6,47,-23,12,81,-3,43  k503
2,1,-32,15,22,27,19  k270
21,-28,38,18,-67,34,-3  k140
row of k270 : 2,1,-32,15,22,27,19
len: 6,47,-23,12,81 : 5
row of k503 : 6,47,-23,12,81,-3,43

-7,14,-8,-15,15,-26,-4,10,20,-22,-14,-1,3,6,21,0,5,-4,9,26,16,14,21,-9,19,-8,-3,-5,9,-5,-39,1 = k495
-21,20,-8,-4,30,-41,-6,10,42,-37,-15,-1,4,11,26,12,16,3,4,43,23,18,37,-16,38,-6,1,-5,16,0,-66,4 = k576
-19,19,-9,-7,29,-42,-5,12,41,-38,-15,-1,5,13,25,10,16,0,4,43,23,19,39,-16,39,-6,3,-4,17,0,-67,3 = k285
-41,9,5,38,38,-40,-5,0,65,-39,4,2,6,16,5,39,33,20,-18,48,15,11,48,-18,59,9,18,3,19,17,-78,9 = k923
row of k495 : -7,14,-8,-15,15,-26,-4,10,20,-22,-14,-1,3,6,21,0,5,-4,9,26,16,14,21,-9,19,-8,-3,-5,9,-5,-39,1
row of k923 : -41,9,5,38,38,-40,-5,0,65,-39,4,2,6,16,5,39,33,20,-18,48,15,11,48,-18,59,9,18,3,19,17,-78,9
len: -19,19,-9,-7,29,-42,-5,12,41,-38,-15,-1,5,13,25,10,16,0,4,43,23,19,39,-16,39,-6,3,-4,17,0,-67,3 : 32

35,-30,-14,-42,23,-35,18,3,-4,10,-20,28,-21,-56,-5,17,-3,6,-15,7,27,16,21,12,-27,46,4,18,-23,2,4,-2,-4,13,13,-33,-2,0,5,-13,8,7,27,2,44,3 : k756
37,-30,-2,-40,23,-23,46,5,-12,25,-20,22,-21,-74,4,17,-3,6,-15,7,27,16,17,12,-26,46,3,18,-33,2,4,10,-7,8,-29,-33,-2,0,5,-13,8,7,27,2,43,0 : k386
36,-30,0,-42,23,-23,46,12,-5,20,-20,10,-21,-56,4,17,-3,6,-15,-31,27,-11,16,12,-18,50,7,18,-48,2,4,-2,0,13,13,-33,-2,0,5,-13,8,7,27,2,44,3 : k601
37,-30,0,-42,23,-23,46,13,-6,14,-20,22,-21,-56,4,17,-3,6,-15,7,27,4,16,12,-13,39,4,18,-33,2,4,-2,-4,13,13,-33,-2,0,5,-10,8,7,23,2,45,3 : k863
37,-30,0,-42,23,-23,46,13,-6,14,-20,22,-21,-56,4,17,-3,6,-15,7,27,4,16,12,-13,39,4,18,-33,2,4,-2,-4,13,13,-33,-2,0,5,-10,15,7,-27,-18,44,3 : k436
row of k386 : 37,-30,-2,-40,23,-23,46,5,-12,25,-20,22,-21,-74,4,17,-3,6,-15,7,27,16,17,12,-26,46,3,18,-33,2,4,10,-7,8,-29,-33,-2,0,5,-13,8,7,27,2,43,0
row of k756 : 35,-30,-14,-42,23,-35,18,3,-4,10,-20,28,-21,-56,-5,17,-3,6,-15,7,27,16,21,12,-27,46,4,18,-23,2,4,-2,-4,13,13,-33,-2,0,5,-13,8,7,27,2,44,3

